Small tables with named rows and columns. After each table, cells are looked up by row and column.

Table Vupoges
,Kasid,Repi,Pona,Zez,Mebo,Kamak
Lud,-29654,71689,-15804,-49607,-1480,-73709
Dumusan,-9254,-5325,22916,-86580,-15930,-9465
Nanomi,-22300,-18857,19372,-85469,-12574,-8036
Nutogaz,-23737,-27576,-4787,-67974,-36091,-16220
Sagifil,-20912,-37996,-14682,-42609,-31077,-3347
Gep,-32879,-39972,-19534,-41924,-24881,-23814
Voziro,-32913,-52116,-43648,-23880,-19100,-18343
Puf,-25319,-58894,-36496,-13568,-13798,-22625
Fofu,-33362,-73517,-49681,-4561,-18918,-31748
Zuba,-57920,-64801,-68620,333,-29454,-38733
Rab,-57501,-73339,-79957,4937,-29751,-29058
Pes,-53084,-85327,-97115,17599,-42655,-25435
Tup,-52662,-88542,-89413,7433,-38403,-25562

Lud, Pona -> -15804
Gep, Zez -> -41924
Sagifil, Repi -> -37996
Sagifil, Kamak -> -3347
Rab, Zez -> 4937
Nutogaz, Pona -> -4787
Dumusan, Kamak -> -9465

Zud =
	Dubaga	Zife	Dalira	Fum	Ber
Puti	68.6	56.2	49.2	50.2	63.2
Pidibev	47.7	43.0	76.1	46.6	48.8
Bek	45.6	35.7	52.0	53.3	52.2
Kad	43.0	17.3	44.8	48.5	53.4

Kad, Dubaga: 43.0
Pidibev, Zife: 43.0
Bek, Ber: 52.2
Bek, Dubaga: 45.6
Puti, Fum: 50.2
Puti, Dubaga: 68.6
Kad, Fum: 48.5
Bek, Fum: 53.3
Pidibev, Dalira: 76.1
Kad, Ber: 53.4
Row with the largest Dubaga: Puti

Meful:
	Nima	Firur	Kiz	Lop	Divifel	Gupekug	Zok	Fodube
Fosop	107	92	43	39	218	49	108	178
Fes	137	48	181	147	238	179	110	145
Zegoz	26	163	142	109	56	219	53	173
Dob	198	31	40	150	148	141	59	224
Rameke	146	206	4	3	145	209	50	44
Zun	61	41	233	241	191	47	90	206
Gemog	207	133	227	28	129	88	98	139
Mone	56	6	229	17	103	218	107	83
Vofeg	187	191	99	71	126	202	201	62
Zaruro	225	18	227	184	242	28	185	236
Dun	78	100	85	74	67	116	189	33
Napar	165	116	223	218	83	73	61	77

Divifel of Napar: 83
Nima of Gemog: 207
Firur of Vofeg: 191
Gupekug of Zaruro: 28
Fodube of Gemog: 139
Gupekug of Napar: 73
Fodube of Zaruro: 236
Gupekug of Zegoz: 219
Kiz of Dob: 40
Nima of Dob: 198
Gupekug of Fes: 179
Zok of Zaruro: 185
Kiz of Dun: 85

Gobu:
,Moz,Rof,Vot,Korag,Did,Kigoz
Pago,122,53,93,86,126,194
Lumunab,127,45,94,91,131,188
Remel,129,41,93,107,129,188
Gufin,145,35,101,133,133,180
Durunap,118,51,88,81,128,189
Ded,116,55,94,81,126,191
Mavir,134,41,95,120,132,182
Regurik,137,45,96,114,132,186
Madad,138,39,100,122,132,181
Gezi,141,37,100,127,138,184
Kipobek,126,44,92,103,133,190
Zesi,128,48,96,105,134,188

What is the Rof of Lumunab in Gobu? 45
What is the Moz of Regurik in Gobu? 137
What is the Kigoz of Kipobek in Gobu? 190
What is the Korag of Gezi in Gobu? 127
What is the Moz of Remel in Gobu? 129
What is the Did of Madad in Gobu? 132
What is the Kigoz of Lumunab in Gobu? 188
What is the Did of Regurik in Gobu? 132
What is the Moz of Madad in Gobu? 138
What is the Korag of Lumunab in Gobu? 91
What is the Moz of Gezi in Gobu? 141
What is the Moz of Pago in Gobu? 122
What is the Kigoz of Pago in Gobu? 194
What is the Kigoz of Gezi in Gobu? 184
What is the Korag of Ded in Gobu? 81
What is the Did of Kipobek in Gobu? 133
What is the Moz of Kipobek in Gobu? 126
What is the Kigoz of Ded in Gobu? 191
What is the Korag of Zesi in Gobu? 105
What is the Rof of Pago in Gobu? 53

Fal.tsv
	Sedi	Lizifuz	Nalo	Lasikul
Pipaz	2.83	7.03	5.41	6.17
Pibogoz	4.43	5.77	5.36	5.20
Davok	2.89	4.29	4.98	7.34
Zetiv	3.75	6.65	5.31	5.36
Mer	4.55	5.46	4.79	5.01
Situsuf	8.10	4.39	4.59	1.19
Nug	6.82	4.40	4.64	3.62
Bizani	2.37	6.29	5.65	7.13
Rud	4.14	4.33	4.97	6.50

What is the Sedi of Pibogoz in Fal? 4.43
What is the Sedi of Davok in Fal? 2.89
What is the Lizifuz of Zetiv in Fal? 6.65
What is the Lizifuz of Rud in Fal? 4.33
What is the Lasikul of Davok in Fal? 7.34
What is the Sedi of Rud in Fal? 4.14
What is the Lasikul of Pipaz in Fal? 6.17
What is the Sedi of Bizani in Fal? 2.37
Row with the largest Lizifuz: Pipaz

Vimeral =
           Num  Sopaf  Mebenov    Bug    Rup  Begod    Kiz    Gup   Dira
Kem      0.308  0.702    0.153  0.346  0.568  0.232  0.654  0.418  0.699
Kibimu   0.541  0.230    0.507  0.120  0.309  0.533  0.269  0.899  0.728
Dipugog  0.239  0.764    0.117  0.447  0.163  0.706  0.379  0.733  0.534
Migikab  0.186  0.470    0.033  0.513  0.566  0.260  0.718  0.479  0.444

Migikab, Bug: 0.513
Migikab, Kiz: 0.718
Kibimu, Bug: 0.120
Kem, Kiz: 0.654
Kem, Sopaf: 0.702
Dipugog, Bug: 0.447
Dipugog, Rup: 0.163
Kem, Begod: 0.232
Kibimu, Num: 0.541
Dipugog, Num: 0.239
Dipugog, Gup: 0.733
Which row has the largest Kiz? Migikab

Table Mabobeg
cols = Rar, Sefipur, Kilusi, Vut, Duleg, Gimobos, Rofunad
Saz: [-289, 435, 284, 304, -59, -298, 511]
Panafid: [-263, -200, 639, 399, -408, -343, 95]
Liduf: [53, -757, -316, -349, 26, -20, -538]
Venaki: [-102, -901, 177, 46, -191, -232, -442]
Pog: [-258, 321, 436, 269, -261, -318, 405]
Subapiv: [192, 310, 95, -50, -575, 399, -532]
Sezibu: [159, 709, -324, -230, -174, 444, -205]
Durukab: [168, -339, 156, -10, -527, 191, -736]
Lag: [218, -88, 16, -140, -515, 353, -727]

What is the Rar of Durukab in Mabobeg?
168
What is the Rar of Venaki in Mabobeg?
-102
What is the Kilusi of Lag in Mabobeg?
16
What is the Vut of Venaki in Mabobeg?
46
What is the Rar of Lag in Mabobeg?
218
What is the Sefipur of Sezibu in Mabobeg?
709
What is the Rar of Liduf in Mabobeg?
53
What is the Vut of Pog in Mabobeg?
269
What is the Duleg of Liduf in Mabobeg?
26
What is the Kilusi of Liduf in Mabobeg?
-316
What is the Sefipur of Lag in Mabobeg?
-88
What is the Rar of Panafid in Mabobeg?
-263
What is the Duleg of Venaki in Mabobeg?
-191
What is the Duleg of Durukab in Mabobeg?
-527
Which row has the largest Gimobos? Sezibu

